Below are the code and all the weights of a small trained network. Each question names an input and a target symbol and asks about switching units off, where a switched-off unit gives its printed mean instead of its output.

import numpy as np


def w(rows, s, z=0):
    codes = np.array(rows[::2]) - 128.0
    scale = np.full(codes.shape[1], s)
    scale[-1] = z or s
    return codes * scale


def norm(h):
    return h / np.sqrt((h * h).mean(-1, keepdims=True) + 1e-5)


def f(y):
    return np.maximum(y, 0)


def softmax(a):
    e = np.exp(a - a.max(-1, keepdims=True))
    return e / e.sum(-1, keepdims=True)


def log_softmax(a):
    a = a - a.max(-1, keepdims=True)
    return a - np.log(np.exp(a).sum(-1, keepdims=True))


def net(x, mask):
    ids = ['Φβγεξω'.index(c) for c in x.split()]
    T = len(ids)
    res = E[ids] + P[:T]
    u = 0
    for l in range(2):
        r = norm(res)
        for j in range(2):
            rows = slice(4 * j, 4 * j + 4)
            q, k, v = (r @ M[l][rows].T for M in (Q, K, V))
            z = softmax(np.where(np.tri(T) > 0, q @ k.T / 4**0.5, -1e9)) @ v
            o = O[l][rows]
            res = res + np.where(mask[u + j], z, o[:, -1]) @ o[:, :-1]
        u += 2
        y = f(norm(res) @ A[l][:, :-1].T + A[l][:, -1])
        res = res + np.where(mask[u : u + 8], y, B[l][:, -1]) @ B[l][:, :-1]
        u += 8
    return log_softmax(norm(res)[-1] @ U[:, :-1].T + U[:, -1])


Q, K, V, O, A, B = {}, {}, {}, {}, {}, {}
E = w([
[6,125,187],'Φ',
[166,183,174],'β',
[68,189,44],'γ',
[200,148,184],'ε',
[155,78,73],'ξ',
[147,167,152],'ω',
],0.014)
P = w([
[234,14,22],'0',
[95,223,111],'1',
[64,71,139],'2',
[76,255,108],'3',
[67,72,135],'4',
[81,244,109],'5',
[68,72,132],'6',
],0.0092)
Q[0] = w([
[210,97,135],'0.h1',
[94,127,187],'0.h1',
[124,65,70],'0.h1',
[142,173,98],'0.h1',
[132,148,120],'0.h2',
[109,155,120],'0.h2',
[126,3,85],'0.h2',
[112,138,116],'0.h2',
],0.061)
K[0] = w([
[236,78,157],'0.h1',
[78,142,230],'0.h1',
[122,48,51],'0.h1',
[152,172,59],'0.h1',
[149,127,80],'0.h2',
[114,128,75],'0.h2',
[2,198,228],'0.h2',
[104,136,92],'0.h2',
],0.043)
V[0] = w([
[103,113,156],'0.h1',
[156,158,102],'0.h1',
[141,247,149],'0.h1',
[74,148,201],'0.h1',
[135,173,141],'0.h2',
[151,194,109],'0.h2',
[112,140,178],'0.h2',
[106,40,134],'0.h2',
],0.015)
O[0] = w([
[139,85,75,157],'0.h1',
[126,177,176,112],'0.h1',
[187,171,104,246],'0.h1',
[175,55,8,252],'0.h1',
[104,142,179,64],'0.h2',
[92,175,175,88],'0.h2',
[125,99,176,44],'0.h2',
[177,71,50,210],'0.h2',
],0.016,0.0047)
A[0] = w([
[147,173,142,25],'0.n1',
[39,16,173,120],'0.n2',
[140,111,140,17],'0.n3',
[105,141,161,99],'0.n4',
[2,119,139,109],'0.n5',
[13,152,90,253],'0.n6',
[133,119,166,101],'0.n7',
[24,113,90,116],'0.n8',
],0.037,0.0042)
B[0] = w([
[92,175,87,175],'0.n1',
[3,85,199,223],'0.n2',
[109,122,129,131],'0.n3',
[168,69,140,159],'0.n4',
[136,237,138,206],'0.n5',
[120,61,45,248],'0.n6',
[172,136,153,144],'0.n7',
[87,211,96,227],'0.n8',
],0.059,0.013)
Q[1] = w([
[161,77,157],'1.h1',
[32,150,168],'1.h1',
[91,97,127],'1.h1',
[37,180,148],'1.h1',
[60,114,43],'1.h2',
[182,172,138],'1.h2',
[20,1,146],'1.h2',
[15,7,81],'1.h2',
],0.031)
K[1] = w([
[76,111,98],'1.h1',
[82,93,184],'1.h1',
[122,97,136],'1.h1',
[116,114,190],'1.h1',
[116,100,47],'1.h2',
[179,137,148],'1.h2',
[2,109,124],'1.h2',
[47,83,83],'1.h2',
],0.042)
V[1] = w([
[139,162,6],'1.h1',
[79,217,157],'1.h1',
[158,117,114],'1.h1',
[107,163,142],'1.h1',
[123,183,166],'1.h2',
[109,208,184],'1.h2',
[68,121,119],'1.h2',
[215,99,116],'1.h2',
],0.021)
O[1] = w([
[162,192,1,254],'1.h1',
[42,192,146,219],'1.h1',
[144,140,113,118],'1.h1',
[93,151,137,162],'1.h1',
[88,116,102,79],'1.h2',
[63,123,89,66],'1.h2',
[107,192,130,201],'1.h2',
[182,48,138,56],'1.h2',
],0.026,0.0067)
A[1] = w([
[119,188,76,166],'1.n1',
[190,252,192,208],'1.n2',
[103,186,204,195],'1.n3',
[100,118,59,136],'1.n4',
[147,54,186,127],'1.n5',
[160,142,91,145],'1.n6',
[32,100,76,253],'1.n7',
[213,170,172,14],'1.n8',
],0.038,0.0036)
B[1] = w([
[81,169,191,239],'1.n1',
[197,96,40,151],'1.n2',
[225,131,180,175],'1.n3',
[140,101,191,216],'1.n4',
[152,42,254,141],'1.n5',
[133,143,179,189],'1.n6',
[165,53,39,255],'1.n7',
[105,58,54,141],'1.n8',
],0.056,0.025)
U = w([
[248,107,27,130],'Φ',
[73,28,27,3],'β',
[124,204,17,228],'γ',
[155,46,242,16],'ε',
[186,218,202,196],'ξ',
[32,158,199,140],'ω',
],0.013,0.0021)

Each question gives the input, a string of symbols that net reads in full, and the target symbol t.
The units are the heads (4 rows each of Q, K, V and O) and the neurons (one row each of A and B). Each row of codes is followed by its name. A weight is (code - 128) times the scale printed after its matrix; where a second scale follows, it is the last column's (O, A, B and U).
mask holds one flag per unit, layer by layer, with each layer's heads first. A switched-off unit (its flag False) gives its mean, the last column of its rows in O or B, instead of its output. The means were averaged over made-up inputs and are rounded, as every weight is.
A unit's drop is (log p(t) with every unit on - log p(t) with that unit switched off) / (log p(t) with every unit on - log p(t) with every unit switched off).
The circuit of an input: a set's keep is (log p(t) with only the set's units on - log p(t) with every unit switched off) / (log p(t) with every unit on - log p(t) with every unit switched off). Starting from the 12 units with the biggest drops (on a tie, the unit counted first), units are removed one at a time, each time the one whose removal leaves the highest keep (on an exact tie, the one counted first), for as long as the keep stays at least 0.8.
circuit, biggest first: the units of the circuit, biggest drop first
unit that matters most: the unit with the biggest drop
k most important neurons: the k neurons with the biggest drops, biggest first
k most important neurons of layer l: the k neurons of layer l with the biggest drops, biggest first
heads that matter: for each layer, one digit per head in row order, 1 if its drop is at least 0.15 and else 0, layers parted by /
input ω ξ ξ ω, target ω: 3 most important neurons -> [0.n5; 0.n2; 1.n1]
input γ Φ ε β, target γ: 2 most important neurons -> [0.n2; 0.n8]
input ω γ Φ γ ε, target ε: 2 most important neurons -> [0.n6; 0.n8]
input ξ Φ β β, target ξ: circuit, biggest first -> [0.n6]
input ε Φ ε, target ε: circuit, biggest first -> [0.n8; 0.n6]
input γ γ Φ ε ε Φ, target γ: circuit, biggest first -> [0.n2; 1.n1; 0.h1]
input Φ Φ ε Φ ε Φ, target Φ: 3 most important neurons -> [0.n8; 0.n5; 0.n2]
input ε ξ β Φ, target ε: 4 most important neurons of layer 0 -> [0.n5; 0.n6; 0.n2; 0.n8]
input ξ ε ε Φ β ξ, target ξ: heads that matter -> 10 / 00
input ω ε ω γ, target ω: 4 most important neurons -> [1.n1; 0.n2; 0.n5; 1.n3]
input ε γ Φ ξ, target ε: 4 most important neurons of layer 0 -> [0.n6; 0.n8; 0.n4; 0.n1]
input ε Φ β Φ ω, target ξ: 2 most important neurons -> [1.n7; 0.n5]
input ε Φ ω ε β Φ, target ε: 2 most important neurons -> [0.n2; 0.n6]
input ε Φ ω, target ξ: 4 most important neurons -> [0.n5; 1.n7; 0.n2; 0.n6]
input ξ ε ξ γ, target ξ: 2 most important neurons -> [0.n2; 0.n8]
input ε ε β ε Φ ξ, target ε: most important neuron -> [0.n4]
input Φ Φ Φ Φ β ξ, target Φ: 3 most important neurons of layer 0 -> [0.n1; 0.n5; 0.n6]
input ε β γ Φ β, target Φ: 3 most important neurons -> [0.n5; 0.n2; 0.n8]
input γ γ γ Φ β β, target γ: circuit, biggest first -> [0.n2; 1.n3]
input ε ω Φ ε ξ γ γ, target γ: unit that matters most -> 0.n5
input ω γ Φ γ Φ Φ, target ω: 2 most important neurons of layer 1 -> [1.n1; 1.n3]
input ε γ ε ε β, target Φ: 4 most important neurons of layer 0 -> [0.n5; 0.n2; 0.n6; 0.n8]
